[  4.3   4.9  -7.8  24.1  -9.3   9.7 -25.4 -25.3   8.5 -31.0 -15.4   4.6
  31.1 -42.3 -43.4  29.9  -6.7  25.9   7.9   0.3   3.2 -22.7   1.6   5.9] => (17)
[ -7.5  -6.2   3.9  13.9  -3.8   7.2  20.8  -7.8  33.4 -48.2  12.6   2.7
  -1.1 -43.9   1.9   9.9   6.8  21.9   2.3   0.5   1.5 -12.3  12.4  -9.1] => (23)
[  5.8  24.8  -1.6  -5.7  -9.9   6.4   5.0  -8.9  27.3 -54.4  -4.2  -9.7
  10.7 -13.5 -13.6   5.7 -10.2   5.8  -4.8   2.3  -2.0  -2.4  21.0  -1.6] => (17)
[  4.5  48.2   1.4  19.6 -12.6   0.6  -0.4 -23.4  -7.5 -45.9 -14.6   6.2
  -6.6 -47.5 -40.9  24.8  -4.5  28.2   7.4  -4.7  14.7 -16.3   9.2  -4.3] => (17)
[  4.0  36.0  18.4  -4.9  -9.6   2.1  10.6  -3.6  12.6 -15.1  -9.1   2.9
  12.5 -35.2 -22.8  13.2 -23.5   9.5 -25.5   1.5  -4.7 -14.3   9.3  -5.0] => (19)
[-10.5  46.6 -13.9   5.3 -18.7  12.6   8.0  16.6  12.2 -24.1  -0.5  11.2
  11.0 -48.1 -44.9  38.5  -5.2  14.9 -14.3   2.9   2.7  -8.0   4.8 -22.7] => (19)
[ 18.3  45.5  -6.0  12.2  -4.7  -6.6   6.3 -11.2  19.3 -22.6 -25.0   8.8
   5.7 -53.1 -28.6  19.7  -8.6  10.7  -3.0   9.8   1.1  -6.0  14.7 -13.9] => (23)
[-34.5 -27.4  -6.8  10.0 -34.9  22.5  26.7 -11.7 -14.1   4.5  10.3  -5.0
  18.6 -33.1 -13.8  27.2  10.0  20.6  -4.1   5.8  10.2 -18.0 -19.3  29.6] => (19)
[-10.6   2.9  14.4   7.4  -9.9   5.1  22.6 -17.7  12.8 -49.7   5.4 -13.5
  -1.4 -33.4 -11.0   3.4  -1.1  15.6   2.3  -3.0  20.3  -9.4  -0.2   8.9] => (23)
[  6.2 -19.9 -11.6  13.7 -21.9   3.4  12.2 -12.3  14.4 -35.8 -11.3   6.8
   2.8 -49.6 -10.3   1.6 -17.3  15.0  -1.7   0.0  -0.5   4.2  16.9  -0.1] => (23)
[-19.9  32.0  -0.4  19.9  -2.4   6.5  19.3  -8.3   2.2 -47.3 -11.7   5.5
  -6.1 -31.9 -25.8  32.2  -8.5  13.3   1.0 -11.6 -14.8 -13.5   0.9  -1.2] => (17)
[ -4.3  42.6   6.1  13.7   0.0   8.9   0.1 -18.2  -2.9 -46.2  -1.4  21.0
  19.2 -40.2 -31.3  27.4 -24.6  22.1  12.2   6.6  11.2  -4.1   9.0  -0.7] => (18)
[  5.8  50.5  -0.6  14.1   5.8  13.7   5.0 -13.2   6.3 -76.2  -9.7 -15.3
  20.0 -52.5 -52.7  40.4 -10.4  17.7   7.4   6.6   1.2 -24.7   2.4  12.2] => (17)
[ -2.6   2.8  -9.0  33.0 -18.5   1.0  30.9  -3.4  32.1 -52.0  -3.1   1.6
  -3.7 -46.7  -5.4  22.7 -17.5   8.5   3.2   0.3   7.8   3.8   9.6  -3.0] => (18)
[ 12.2  68.7  -6.6  14.6 -29.5   3.6   4.9 -27.9   6.7 -81.4  -4.3   6.7
  20.3 -24.7 -58.8  10.9 -10.2  30.6   2.6   3.6   0.8  -8.0  30.8   0.2] => (17)
[ -4.1  22.4  -2.6   5.3 -23.3   7.1   3.8 -14.6  28.7 -51.6  -2.8   3.5
  12.4 -52.7 -16.7   9.9 -15.4  11.4   8.5   2.6  -3.0 -18.8  29.7   7.0] => (19)
[  2.6 -33.5  14.7   6.7  -9.2   8.5  -0.3  -3.8 -18.9 -27.1  -4.9   2.4
  -6.6 -28.2 -24.5  26.2   0.3  -9.1   6.2   2.3   6.7 -15.0   1.6   2.3] => (18)
[ -8.8  11.4  -3.0   1.4  -5.0  12.1 -12.6 -24.9   7.8 -41.6  -1.4   1.7
  17.0 -30.2 -29.8  19.9  -3.8  34.6   3.5   7.6   9.8 -17.1  11.8  -4.2] => (18)
[  1.5   9.1  -1.9  21.9 -15.7  -0.1  18.8 -11.2   3.6  -3.3  -5.6   3.7
   1.9 -14.2 -16.1   3.6   2.9   2.0   1.5   6.4   1.8  -5.6 -14.7   1.2] => (23)
[ -1.6  -4.4  -0.8  27.5   2.9  -6.6  24.0 -14.9  19.7 -56.3  10.3   7.2
   6.2 -57.4   7.3   3.8 -24.0  22.0  25.8  -6.9   7.7  -6.8  12.3   2.6] => (18)
[ -1.2  -9.7  -1.6   2.2 -10.9 -10.3   5.9   8.0   6.7 -35.1  16.8  19.9
   4.6 -30.3 -21.8  10.2 -11.5  38.7   1.9  -4.5   1.3   1.2 -13.1  13.3] => (18)
[ -3.4 -26.7   2.8   7.0  -8.4  18.0   8.2 -12.8  -5.1  21.3  -0.1   2.3
  -1.9 -24.2 -18.7  17.6 -13.0   3.8   0.1  -3.4  23.9 -16.6   6.1  -1.1] => (23)
[-17.5  -3.6 -15.8  25.7 -37.8  15.9   5.4  -0.6   9.1 -37.3  -9.1   5.6
  11.5 -47.6 -25.3  25.5 -11.8  16.1  -1.1  -2.1   4.3 -21.2  -1.4  25.2] => (18)
[  2.0  21.9 -22.6  19.7 -22.7  -1.0   8.4 -15.5  32.8 -41.2   0.6  12.3
 -10.5 -25.9  -0.2   8.6  -2.6  19.1   5.7   1.0   7.0  -5.4  15.9   2.8] => (18)
[  6.3  -3.2  -7.3   9.8 -17.7   8.3   4.0 -19.1   5.3 -54.7  -3.5   8.9
   8.5 -32.1 -51.4  14.3  -5.0  11.0  10.4  -1.7  13.1 -24.7  16.1  19.8] => (17)
[ -7.9  45.2  -4.2  -0.7 -19.3  22.9  -3.7 -16.7   2.2  -8.6 -23.1  11.7
  16.7 -41.0 -34.4  20.6  -0.2  28.1  -5.2  -7.0   7.6 -11.0  -3.1   0.6] => (19)
[ 13.7  15.7  -2.6   6.1 -21.3  -0.4   5.2 -21.2  24.7 -68.0 -15.0   9.2
  11.5 -14.1 -17.8   3.7 -13.2   7.8  10.3   2.5 -12.0 -10.9  35.6  -6.1] => (17)
[-10.3   7.8  -8.8  13.2  -4.9   4.0  30.3  -6.6  -7.9 -30.3 -16.0   6.1
   1.5 -47.3 -30.4  34.4   8.8  13.3   6.4  25.0   3.6  -6.8   3.1  -5.7] => (18)
[ -1.4  18.1  -7.2  14.7  -5.9  10.0   3.7  -6.7   0.0 -11.4   7.1  -3.7
   9.5 -30.4 -27.8  30.6  -5.8   9.2  19.6   5.7  -1.1  -5.6  16.3  -4.3] => (19)
[  4.4  40.8  -3.7   8.1  -8.2  14.9  -5.1 -17.4 -10.5 -38.1 -17.7   9.9
  17.7 -34.8 -31.3  33.2  -3.4  13.4   2.3   5.0  -5.3   0.7   2.9  -1.1] => (19)
[  1.4  23.4   0.7  -6.9  -9.5   3.1  32.0  18.0  22.8 -85.6   6.2   5.2
  -1.8 -65.8   5.7  10.5  -2.3  23.1  14.3  12.8   6.3 -12.3  22.5   0.6] => (23)
[  3.7   9.2  -8.2  24.3 -11.3  17.3  12.8 -11.6 -14.3 -33.5   0.3  12.1
  15.2 -22.6 -30.3  24.9  -7.1  16.3  -0.7   1.3  -2.8  -6.4   9.7   9.3] => (17)
[  4.6  18.2 -12.1   5.2 -18.1  -8.3   6.7  -5.1  25.9 -47.4  -3.1  -5.7
   3.0 -27.2  -6.4  25.8  -3.2  17.2  16.5  11.6  -2.0 -20.2  13.2  -1.4] => (18)
[  9.7 -11.7 -11.3  27.5 -19.4 -16.5  21.4  -8.4  26.4 -35.6 -27.6   5.1
  17.9 -25.4 -14.7  17.7 -12.6  10.9   4.3  13.2   2.8   2.0  20.6   3.1] => (17)
[-13.8  15.5  10.9  15.1 -13.8  47.5   5.6 -14.4  13.6 -59.1  -5.3  -9.5
  21.0 -48.6  -7.3   1.1 -13.3  26.1   5.3  11.3   0.5   2.2  11.9  10.7] => (19)
[-16.9   1.5  -0.9  21.2  -5.4  -9.2  19.7   0.4   6.1   0.4 -13.7   7.8
 -10.0 -29.4 -18.5  19.8   1.2  14.3  18.3   2.1   5.5  -4.8  16.6   0.0] => (23)
[ 15.3   6.9  -8.4  14.7 -11.1  -2.3  16.7 -12.5  19.7 -38.4  -8.0   5.3
   6.3 -21.0 -25.8  31.7 -20.1   0.4  20.0   6.8  11.0  -7.3  17.6  -2.2] => (23)
[  2.4  10.7  -1.3   1.4  -8.7   1.6   2.1  -9.0  -6.3  -0.3   0.0  -4.6
   2.1 -26.0 -28.1  24.6  -0.5   9.9   0.1   9.6   1.5  -5.5   8.4 -10.9] => (19)
[ -5.1  -2.7 -11.7  27.2  -7.1   9.7  19.8  57.8  14.4 -27.0 -22.5  17.5
  -1.2 -33.3  -3.2  18.9  -4.8  33.0  12.3  19.1   3.5 -11.4  11.7  13.8] => (17)
[ 13.0  54.0  15.0   4.7 -11.7   8.2  15.0  -2.5  23.5 -66.4  -1.8   5.5
  16.3 -25.1  -8.5   4.1  -5.5  14.0  -0.9 -36.2  -0.8  -8.9  22.4  -2.4] => (18)
[-12.5  11.5  -5.1  26.9  -6.7  -0.9  11.4  -9.9  15.8 -22.4  -7.8   3.3
  -0.6 -35.7 -14.0  29.9  -5.2   9.5  11.0   3.9   1.8  -6.4   6.3  21.1] => (18)
[ -8.9  -8.9 -11.0  33.5   4.3  15.0  13.9   2.7   5.9 -35.6  -7.1   0.3
  -5.5 -35.7  -6.5  30.9  -6.8  -4.9   8.3   4.8   3.8  -5.8   2.8   6.4] => (18)
[ -7.2   8.7 -23.6  19.7  -6.0  29.3  -5.5  -9.4 -37.6   1.3  -5.4   3.1
  12.9 -39.2 -47.9  34.7   1.0  26.8   7.9   4.6  -2.6 -19.5  -4.8 -17.5] => (17)
[ -2.0  -6.8  -3.6   5.8 -21.1  30.2  11.4 -23.9  -1.3   1.8  -9.0   6.6
  15.1 -31.4 -13.7  15.8  -5.0  20.0  30.4   0.9  10.8 -10.1  23.3  -5.6] => (19)
[ -5.9 -39.8  -5.4  20.7   2.0   6.3  23.4  -5.9 -26.1  20.2  -9.4  31.6
 -13.8 -35.7  -4.7  19.7 -13.9  10.9 -12.3   5.0   5.5 -36.9   2.0   0.3] => (17)
[ -0.3  48.0   1.9  17.0  -1.2   3.0   2.7  -4.2  16.4  -6.3   2.8  -8.6
   5.5 -25.7  -1.5  20.4 -12.1  10.8  -5.1   8.6   9.3   4.3   3.4   4.7] => (18)
[-14.7 -17.3  -6.9  31.0   1.7  20.9 -12.6  -8.5  13.1  10.1  -2.0  14.3
  31.1 -21.9 -18.5  27.3  -5.2  16.2  22.6  -6.9   3.5 -11.6 -18.0  -7.0] => (19)

[  0.7   8.6   4.5   6.8 -10.9  11.4  -0.5  -1.2   5.4  -1.9   2.6 -12.7
  -6.2  -3.4   0.7   6.4  -4.5  -4.8   5.3   3.4  -4.5 -12.3   1.6   2.5] => Fd
[ 2.8 -1.9 -2.5 -3.7 -2.3  0.5 -1.3  1.5 -0.5  5.1  3.9  5.0  1.1  1.1
  0.8 -4.6 -0.2 -0.6 -0.2 -2.7  1.7  1.4 -1.7 -0.1] => rd
[  7.4  -6.1  -6.8  -6.0  -3.3  -5.1   0.3   1.3  -3.6   9.8   3.2  12.9
   8.7   5.0   3.1 -14.2   0.5   0.5  -2.9  -6.1   1.8   2.1  -4.6   0.3] => qc
[-4.1 -0.4  2.3  1.7  7.2 -1.0 -0.2  4.9  1.4 -1.7  2.2  3.0 -2.9  1.6
 -6.3  5.8  1.0  2.5  2.6  4.7  1.8  7.7  1.1  2.3] => zf
[ 3.5 -2.8  0.2 -5.7 -5.5  1.4 -3.1  6.1 -1.4  9.3  0.2  5.6 -4.5  4.7
 -4.1  5.5 -1.3  2.9  1.1  4.7  1.6 -1.4 -0.8 -0.5] => bp
[ 3.7 -5.5 -0.8 -4.9 -3.3 -1.4 -2.2  6.1  1.1 12.8 -1.4  4.5 -4.9  4.9
 -3.4  6.3 -2.2  6.1  1.0  6.6  2.0 -6.6 -0.1 -3.3] => Jl
[  0.4  -2.8  -3.6  -4.0  -2.0  -4.7   4.1  -4.1  -3.7  -4.9  -4.6   2.0
   8.7  -2.4   6.3 -13.7   1.4  -3.7  -2.7 -11.2   0.0   2.1  -2.1  -1.2] => Gn
[ 0.6 -4.2 -2.1 -3.8  0.7 -6.2  1.4  0.1 -2.2  4.5 -6.3  2.8  3.3  0.4
  2.6 -2.2  0.3  3.8 -2.7 -3.2  0.9 -4.1 -1.6 -3.4] => bm
[  0.5   0.6  -4.5  10.6  22.3  -1.7   0.8  -7.0  -9.7  -1.5   5.5   2.7
   7.5  -3.4   5.9 -16.2   0.9   3.7  -3.2  -1.8   1.2   2.5  -0.4  -5.9] => qc
[ -1.9   6.1   6.6   3.2 -10.8   8.5   1.9  -1.3   7.9  -6.4  -3.5 -14.5
  -7.5  -3.3   0.0  14.5  -2.6  -4.7   4.6   0.9  -4.7  -9.5   3.2   3.8] => qt
[ -2.6  -0.9  -0.4  -5.3  -7.8  -5.0   7.3  -8.9  -1.3  -8.6 -14.6 -10.4
   6.7  -6.3  11.9  -6.3   1.2  -2.4  -4.3 -12.5  -3.0  -7.2   0.5  -1.3] => Gn
[ 1.6 -3.8 -3.0 -2.5  1.8 -3.7  0.8 -0.5 -4.2  3.5 -1.3  3.1  4.4  0.2
  3.3 -7.8  0.8  2.4 -2.7 -4.1  2.1 -1.9 -1.8 -1.9] => bm
[  3.6  -5.5  -5.6 -12.4  -5.3  -1.4  -5.7  12.8   3.1  12.8   6.2  17.4
  -5.0  10.3 -11.6   7.0  -1.0   1.6  -1.1   7.1   5.1   9.4  -2.0   2.0] => zf
[ 1.3 -1.2  0.7  1.8  5.3 -0.4  0.5  3.2 -0.2  6.6 -0.3  2.0 -3.2  2.0
 -1.8  4.4  0.2  6.9  0.7  4.0  1.2 -1.5  1.0 -2.6] => Lq
[  2.2  -1.1   0.6  -6.4 -12.3   0.0   1.3   0.9   1.6   4.3  -0.3  -1.1
  -0.3   1.2   2.3  -0.9  -1.1  -2.0   1.3  -2.9  -1.5  -7.2  -0.8  -0.5] => ff
[ -4.5  -1.9   1.6   4.2   2.0  -4.2   5.4  -5.4  -1.0  -4.9 -13.9  -9.0
  -0.7  -4.5   9.7   3.8   1.5   3.0  -2.1  -2.5  -1.7  -8.6   2.1  -2.6] => Nt
[ -1.3  -5.0   0.9 -11.0 -17.2  -7.7   8.0  -7.5   0.8  -6.6 -19.9  -7.5
   6.7  -3.2  10.0  -2.1   2.3  -3.1  -4.2 -14.7  -2.4  -7.0  -0.9   0.3] => nj
[ 3.8 -0.1 -0.8 -3.3 -8.6  0.4  1.8 -2.2 -1.1  4.7  0.4 -2.4  3.0 -1.3
  5.2 -6.0 -1.1 -3.3  1.4 -2.9 -2.5 -8.8 -1.3 -2.9] => gg
[ -5.4   3.5  -2.6  16.0  27.8  -2.5   1.2 -10.6  -8.4 -13.8   2.9  -3.7
   6.8  -7.9   2.6 -11.9   3.9   1.4  -5.6  -2.1   0.8  10.8   1.9  -0.4] => Nt
[ 6.6 -6.0 -3.7 -8.7 -5.9 -4.2  2.2  3.6 -3.4 14.7 -1.8  7.9  1.5  3.6
  2.7 -5.1 -1.0  5.2 -0.9 -1.9  2.9 -8.5 -0.4 -7.4] => qc
[  0.1   6.5   6.9   4.6 -12.8   8.9   0.5  -0.8   6.9   0.3  -0.3 -14.5
  -8.6  -2.9   0.6  11.8  -3.5  -3.2   6.7   3.1  -4.4 -15.5   3.9   1.0] => Fd
[ 4.5 -1.5 -1.8 -0.7 -0.6  1.5 -2.1  1.4 -1.7  5.5  4.7  3.9 -0.2  1.7
 -0.4 -3.9 -1.3  1.9  1.9  1.8  0.7 -3.5 -2.1 -3.3] => zz
[-0.5 -4.0 -1.4 -6.3  0.6 -5.4 -2.5 11.1  5.6  8.3 -1.1 10.8 -5.1  6.7
 -7.3  9.4  0.8  5.9  0.0  6.4  4.3  7.2 -0.5  0.0] => Hp
[ 1.6 -4.7  0.8  0.5 -2.2  0.4  2.2 -4.7 -1.3 -1.1 -0.9 -5.2  3.3 -3.1
  5.8 -5.2 -0.2 -1.9  0.8 -4.1 -1.5 -3.7 -1.4 -1.3] => ff
[  1.7   5.2   5.4   2.6 -15.1   8.2   1.3  -0.1   7.0  -0.4   2.3 -11.8
  -5.5  -2.6   2.3   5.0  -4.1  -5.2   5.4   1.7  -4.6 -14.5   1.1   0.8] => Fd
[  2.1   1.8   1.2  -0.4  -6.1   0.7   3.6  -6.2  -1.7  -1.5  -2.9  -7.6
   4.3  -4.0   9.3  -8.4  -0.5  -5.9   0.1  -9.4  -2.8 -10.1  -0.4  -2.8] => nr
[ 2.8 -2.9 -0.1 -0.4  1.5  0.9 -3.4  6.4  0.6 11.3  1.6  2.5 -4.8  2.9
 -3.1  6.7 -2.6  5.9  2.2  8.5  1.8 -5.3  1.2 -3.9] => Jl
[-10.9  -3.7   1.9  -7.7  -3.6 -10.3   6.4  -5.6   2.2 -16.0 -22.8 -10.7
   2.4  -4.2   3.3   9.6   7.3   1.5  -5.5  -9.2  -0.5   3.5   1.4   4.4] => lj
[ 0.8 -1.3  0.4 -5.8 -2.8  0.0 -3.7  7.6  1.9  8.3  1.2  6.5 -5.7  5.5
 -8.6  9.2 -2.3  4.0  2.9  7.7  2.3  0.7  0.2  0.5] => bp
[  2.6   7.2   6.0   0.2 -16.1   9.8   1.0  -1.8   5.4  -0.8   6.2 -10.1
  -3.1  -2.0   2.8   3.3  -4.0  -7.3   4.1   4.4  -2.7 -11.2   1.7   2.0] => Fd
[  5.1  -5.9  -3.9 -12.4  -8.9  -3.2  -4.1   9.6   1.8  10.6   3.9  14.1
  -1.3   6.9  -5.5   1.8  -0.9   1.7  -0.9   1.7   2.8   5.4  -2.8   1.6] => Hp
[ 2.8 -2.8 -2.5 -0.8  7.8 -1.6 -4.0  5.9 -0.7 10.8  6.9  9.9 -4.1  5.4
 -6.2  2.1 -1.1  7.2  1.3  8.6  4.7  2.5  0.3 -3.3] => Jl
[ -7.0  -5.2   0.8  -3.8   2.8  -7.6   2.8   3.0   1.3  -4.0 -16.2   0.1
  -2.9   1.1  -2.7  12.6   3.7   7.0  -3.7   0.8   1.6   3.4   1.6   1.9] => zb
[ -8.4  -2.0   1.5  -1.8  -3.5 -10.7   8.6  -9.5   0.3 -20.6 -19.7 -10.2
   9.8  -6.7   8.5  -0.9   6.7  -3.8  -5.4 -13.7  -2.2   5.1  -0.3   5.0] => lj
[ 2.4 -3.0 -0.7  0.5  4.7 -2.4 -0.7  2.6 -3.4 10.7 -3.0  1.8 -0.2  0.4
  0.6  2.4 -2.0  7.8 -0.4  4.1  1.9 -6.6  1.0 -5.6] => Jl
[ -7.8  -1.6   3.2   6.5  10.7  -4.9  -0.8   1.2  -0.3   7.1 -12.1  -4.5
  -8.4   0.7   0.1  14.8   0.1  14.2  -1.2   8.4   2.7  -9.7   6.2  -6.1] => Jl
[ 0.7 -4.3 -5.5 -9.8 -5.9 -5.3  0.9 -0.8 -2.8  2.3 -5.5  6.1  6.6  1.9
  2.8 -7.9  1.6  0.0 -2.9 -7.8  0.9  1.4 -2.8 -1.9] => Nt
[  0.8  -5.7   0.0  -9.9 -15.4  -7.3   4.5  -0.3   2.1   2.7 -15.1  -2.5
   1.4   0.4   5.0   5.4   0.8   2.4  -3.0  -5.7  -1.6  -8.3   0.0  -1.9] => hl
[ -1.1  -3.6  -1.5  -8.8 -12.4  -5.2   5.1  -4.0  -0.3  -5.9  -9.8  -2.4
   7.9  -2.3   5.4  -5.9   2.1  -5.0  -3.6 -11.9  -2.0   0.7  -1.8   1.3] => nj
[  2.3  -1.9   1.0   2.1   2.4  -3.3  -0.5   1.4   1.0  11.9  -6.7  -0.8
  -4.9   0.7  -0.2   9.6  -2.3   9.2  -0.4   5.6   0.2 -10.8   3.0  -6.9] => Lq
[ -3.2  -1.4   2.8   0.2  -2.8  -5.4   4.7  -5.8   0.3  -2.1 -15.2  -7.2
  -1.4  -2.4   5.1   3.5   1.0   4.0  -1.9  -2.9   0.4  -8.2   1.7  -3.6] => Nt

[ 1.7 -2.1  4.2 -3.6  1.9  3.6 -0.7  5.6  3.0 -0.9  6.5 -3.4 -2.4  9.8
  0.5 -2.6 -2.9  2.6 -1.8  3.5 -2.0 -1.0 -2.7  1.3] => V
[  9.7 -23.9   1.4  -7.8  -8.6  13.4  -5.9   8.7   0.1   4.7  11.0  22.0
  -4.5 -10.6 -10.5   4.2 -17.2  -4.8   8.6  29.9  -0.9   4.3   6.3  12.7] => B
[11.3 10.9  3.9 -3.4 -0.8 -3.0 -2.3  3.4  8.5 -2.8  5.2  7.4  2.5  3.7
 -3.6 26.4 -2.6  3.7 -4.0 -3.8 13.0  9.7  5.1 -2.3] => B
[  8.5  25.1   1.8   3.6  -0.8  -0.3   7.0  -4.5  18.9 -15.7  11.9 -15.0
   4.0  -2.0   7.1   7.8 -12.7   1.5   7.8 -28.2  15.2   4.4  -3.9 -11.6] => U
[  2.0   7.1  -0.1   0.8   1.1  -2.8   4.2  -2.5  -1.5  -4.8   2.6 -11.5
   1.2   1.4   3.2   8.5  -7.9   4.3  -1.2 -10.0  -0.9   5.3   0.6  -4.1] => U
[ -2.2  -2.1  -6.9   2.8  -6.3  -1.5  -1.1  -6.8  -2.5   2.8  -5.5   7.1
   0.3 -18.9  -2.8  -3.8   7.0   0.5   7.3  -3.1   3.4  -9.9   3.5  -2.5] => B
